Here is a tiny trained network, its code and every weight. The questions are about switching its units off for an input and a class, where a switched-off unit gives its printed mean instead of its output.

import numpy as np


def w(rows, s, z=0):
    codes = np.array(rows[::2]) - 128.0
    scale = np.full(codes.shape[1], s)
    scale[-1] = z or s
    return codes * scale


def f(y):
    return y / 2 * (1 + np.tanh(0.7978845608 * (y + 0.044715 * y**3)))


def log_softmax(a):
    a = a - a.max(-1, keepdims=True)
    return a - np.log(np.exp(a).sum(-1, keepdims=True))


def net(x, mask):
    res = np.array(x, float).reshape(1, 4) / 4 @ E
    y = f(res @ A[0][:, :-1].T + A[0][:, -1])
    res = res + np.where(mask, y, B[0][:, -1]) @ B[0][:, :-1]
    return log_softmax(res[-1] @ U[:, :-1].T + U[:, -1])


A, B = {}, {}
E = w([
[36,85,87,140,127,170,39,106,133],'x0',
[91,191,126,197,166,87,110,27,197],'x1',
[94,246,144,122,232,165,142,137,95],'x2',
[147,194,139,44,60,111,79,154,156],'x3',
],0.011)
A[0] = w([
[140,47,136,203,154,124,157,129,113,143],'neuron 1',
[120,170,129,98,140,137,120,142,122,6],'neuron 2',
[65,143,134,216,233,160,84,71,127,73],'neuron 3',
[136,128,122,195,137,105,140,90,146,129],'neuron 4',
[128,196,129,152,253,140,154,124,103,248],'neuron 5',
[133,156,124,205,98,94,136,27,188,89],'neuron 6',
[123,124,134,19,65,148,106,173,115,146],'neuron 7',
[137,168,130,83,152,121,134,169,109,49],'neuron 8',
],0.016,0.0026)
B[0] = w([
[164,56,118,163,114,149,171,111,111,203],'neuron 1',
[158,134,141,112,119,158,154,124,109,156],'neuron 2',
[5,144,63,123,142,122,145,114,134,243],'neuron 3',
[121,120,135,165,116,120,67,168,136,177],'neuron 4',
[167,182,148,156,230,144,175,146,124,250],'neuron 5',
[152,136,184,165,108,92,59,122,142,216],'neuron 6',
[155,118,116,54,139,92,91,190,117,231],'neuron 7',
[161,158,183,117,128,141,140,130,147,175],'neuron 8',
],0.022,0.02)
U = w([
[91,165,108,161,172,131,156,136,142,69],'0',
[161,134,120,2,100,116,107,185,114,253],'1',
[176,200,184,86,156,162,184,160,129,205],'2',
[86,124,81,95,82,126,111,88,156,76],'3',
[173,49,118,160,94,150,176,126,96,144],'4',
[145,132,187,197,98,78,80,93,184,76],'5',
],0.0098,0.0015)

Each question gives the input, the list of numbers given to net, and the class t.
The units are the neurons (one row each of A and B). Each row of codes is followed by its name. A weight is (code - 128) times the scale printed after its matrix; where a second scale follows, it is the last column's (A, B and U).
mask holds one flag per neuron, in row order. A switched-off neuron (its flag False) gives its mean, the last column of its row in B, instead of its output. The means were averaged over made-up inputs and are rounded, as every weight is.
A unit's drop is (log p(t) with every unit on - log p(t) with that unit switched off) / (log p(t) with every unit on - log p(t) with every unit switched off).
The circuit of an input: a set's keep is (log p(t) with only the set's units on - log p(t) with every unit switched off) / (log p(t) with every unit on - log p(t) with every unit switched off). Starting from all 8 units, units are removed one at a time, each time the one whose removal leaves the highest keep (on an exact tie, the one counted first), for as long as the keep stays at least 0.8.
units of the circuit, in order: the units of the circuit, biggest drop first
most important unit: the unit with the biggest drop
k most important neurons: the k neurons with the biggest drops, biggest first
drop of u: that unit's drop, to one decimal
input [-8,-8,-5,-5], class 4: units of the circuit, in order : neuron 1
input [2,-6,3,-5], class 4: units of the circuit, in order : neuron 1; neuron 3; neuron 7
input [3,-4,-3,-2], class 4: 2 most important neurons : neuron 1; neuron 3
input [2,0,1,2], class 1: 2 most important neurons : neuron 5; neuron 3
input [-4,-7,2,-1], class 1: 2 most important neurons : neuron 5; neuron 7
input [-1,8,1,-2], class 5: 2 most important neurons : neuron 6; neuron 4
input [3,1,-3,-1], class 5: 2 most important neurons : neuron 3; neuron 7
input [-3,-6,7,8], class 1: 2 most important neurons : neuron 7; neuron 1
input [-1,-3,3,6], class 1: 2 most important neurons : neuron 7; neuron 5
input [-7,-1,-1,7], class 1: 2 most important neurons : neuron 5; neuron 7
input [3,2,-6,-7], class 4: 2 most important neurons : neuron 1; neuron 8
input [8,5,-3,-1], class 3: 2 most important neurons : neuron 3; neuron 5
input [-8,3,6,-6], class 0: 2 most important neurons : neuron 3; neuron 7
input [-1,-7,4,8], class 1: units of the circuit, in order : neuron 7
input [-8,7,2,4], class 5: 3 most important neurons : neuron 6; neuron 7; neuron 4
input [6,4,-3,-3], class 3: 2 most important neurons : neuron 3; neuron 5
input [-1,-2,2,4], class 1: drop of neuron 5 : 0.9
input [-7,6,-1,-3], class 5: drop of neuron 6 : 0.6
input [-2,-7,-3,-4], class 4: drop of neuron 1 : 1.3
input [1,0,-4,-6], class 4: most important unit : neuron 1
